Below is a small trained network, with its code and all its weights. Each question gives an input and a class and asks what happens when units are switched off, that is, made to give their printed mean instead of their output.

import numpy as np


def w(rows, s, z=0):
    codes = np.array(rows[::2]) - 128.0
    scale = np.full(codes.shape[1], s)
    scale[-1] = z or s
    return codes * scale


def f(y):
    return y / 2 * (1 + np.tanh(0.7978845608 * (y + 0.044715 * y**3)))


def log_softmax(a):
    a = a - a.max(-1, keepdims=True)
    return a - np.log(np.exp(a).sum(-1, keepdims=True))


def net(x, mask):
    res = np.array(x, float).reshape(1, 4) / 4 @ E
    y = f(res @ A[0][:, :-1].T + A[0][:, -1])
    res = res + np.where(mask, y, B[0][:, -1]) @ B[0][:, :-1]
    return log_softmax(res[-1] @ U[:, :-1].T + U[:, -1])


A, B = {}, {}
E = w([
[238,114,221],'x0',
[22,111,240],'x1',
[128,255,144],'x2',
[128,127,128],'x3',
],0.0046)
A[0] = w([
[179,119,172,82],'neuron 0',
[115,134,120,182],'neuron 1',
[117,126,136,220],'neuron 2',
[129,41,116,92],'neuron 3',
[133,39,112,42],'neuron 4',
[133,129,141,254],'neuron 5',
[106,153,116,92],'neuron 6',
[115,131,155,78],'neuron 7',
[127,44,117,58],'neuron 8',
[61,122,165,113],'neuron 9',
[187,141,53,94],'neuron 10',
[112,134,98,146],'neuron 11',
[170,112,158,93],'neuron 12',
[131,134,68,148],'neuron 13',
[127,195,133,55],'neuron 14',
[183,102,180,103],'neuron 15',
[135,127,111,122],'neuron 16',
[190,116,190,106],'neuron 17',
[94,121,106,229],'neuron 18',
[92,118,168,151],'neuron 19',
[176,118,140,70],'neuron 20',
[54,115,55,106],'neuron 21',
[163,134,92,103],'neuron 22',
[136,254,151,73],'neuron 23',
[143,112,138,99],'neuron 24',
[83,126,187,95],'neuron 25',
[109,125,110,135],'neuron 26',
[156,127,107,91],'neuron 27',
],0.013,0.0029)
B[0] = w([
[87,176,130,153],'neuron 0',
[136,140,118,164],'neuron 1',
[159,132,119,182],'neuron 2',
[92,78,92,181],'neuron 3',
[65,77,113,164],'neuron 4',
[171,132,101,201],'neuron 5',
[97,140,129,131],'neuron 6',
[113,123,152,118],'neuron 7',
[75,83,109,163],'neuron 8',
[106,136,207,205],'neuron 9',
[93,97,253,239],'neuron 10',
[123,151,131,160],'neuron 11',
[103,158,129,141],'neuron 12',
[127,153,166,196],'neuron 13',
[72,99,126,141],'neuron 14',
[91,186,119,173],'neuron 15',
[126,131,141,133],'neuron 16',
[83,204,118,188],'neuron 17',
[153,160,105,219],'neuron 18',
[143,114,171,181],'neuron 19',
[100,152,151,134],'neuron 20',
[69,227,120,252],'neuron 21',
[120,116,176,161],'neuron 22',
[45,48,72,226],'neuron 23',
[116,131,127,119],'neuron 24',
[105,109,206,184],'neuron 25',
[121,146,122,147],'neuron 26',
[120,120,158,134],'neuron 27',
],0.031,0.0031)
U = w([
[49,18,50,105],'0',
[129,131,125,254],'1',
[96,212,105,60],'2',
[144,91,220,89],'3',
[254,93,57,97],'4',
],0.007,0.0084)

Each question gives the input, the list of numbers given to net, and the class t.
The units are the neurons (one row each of A and B). Each row of codes is followed by its name. A weight is (code - 128) times the scale printed after its matrix; where a second scale follows, it is the last column's (A, B and U).
mask holds one flag per neuron, in row order. A switched-off neuron (its flag False) gives its mean, the last column of its row in B, instead of its output. The means were averaged over made-up inputs and are rounded, as every weight is.
A unit's drop is (log p(t) with every unit on - log p(t) with that unit switched off) / (log p(t) with every unit on - log p(t) with every unit switched off).
The circuit of an input: a set's keep is (log p(t) with only the set's units on - log p(t) with every unit switched off) / (log p(t) with every unit on - log p(t) with every unit switched off). Starting from the 12 units with the biggest drops (on a tie, the unit counted first), units are removed one at a time, each time the one whose removal leaves the highest keep (on an exact tie, the one counted first), for as long as the keep stays at least 0.8.
circuit, biggest first: the units of the circuit, biggest drop first
most important unit: the unit with the biggest drop
top k neurons: the k neurons with the biggest drops, biggest first
drop when u is switched off: that unit's drop, to one decimal
input [8,7,4,-1], class 2: circuit, biggest first	neuron 17
input [2,-5,-2,-3], class 3: top 2 neurons	neuron 10; neuron 21
input [5,-3,0,4], class 2: top 3 neurons	neuron 17; neuron 15; neuron 0
input [7,-4,-4,-5], class 2: circuit, biggest first	neuron 17; neuron 15
input [8,-6,-4,0], class 2: top 3 neurons	neuron 17; neuron 15; neuron 0
input [7,4,-8,0], class 0: top 4 neurons	neuron 3; neuron 4; neuron 8; neuron 21
input [7,7,3,2], class 2: top 3 neurons	neuron 17; neuron 15; neuron 10
input [2,3,-2,1], class 4: top 3 neurons	neuron 10; neuron 21; neuron 23
input [3,-2,3,-1], class 4: top 2 neurons	neuron 21; neuron 9
input [-8,7,-3,2], class 2: top 2 neurons	neuron 21; neuron 10
input [4,4,-5,-2], class 0: top 2 neurons	neuron 3; neuron 21
input [3,0,5,-5], class 0: top 2 neurons	neuron 23; neuron 21
input [8,-6,-3,7], class 2: top 3 neurons	neuron 17; neuron 15; neuron 0
input [6,-8,-5,1], class 3: top 4 neurons	neuron 10; neuron 21; neuron 22; neuron 23
input [8,-8,1,-2], class 2: most important unit	neuron 17
input [-7,5,-2,-4], class 2: top 2 neurons	neuron 21; neuron 10
input [-6,8,0,-7], class 3: top 4 neurons	neuron 9; neuron 25; neuron 19; neuron 17
input [0,-7,-7,0], class 0: drop when neuron 19 is switched off	0.1
input [0,-1,8,-6], class 0: drop when neuron 23 is switched off	0.4
input [-3,3,-2,-1], class 4: drop when neuron 10 is switched off	0.4
input [5,0,8,1], class 0: drop when neuron 25 is switched off	0.0
input [3,-6,-6,-3], class 0: circuit, biggest first	neuron 4
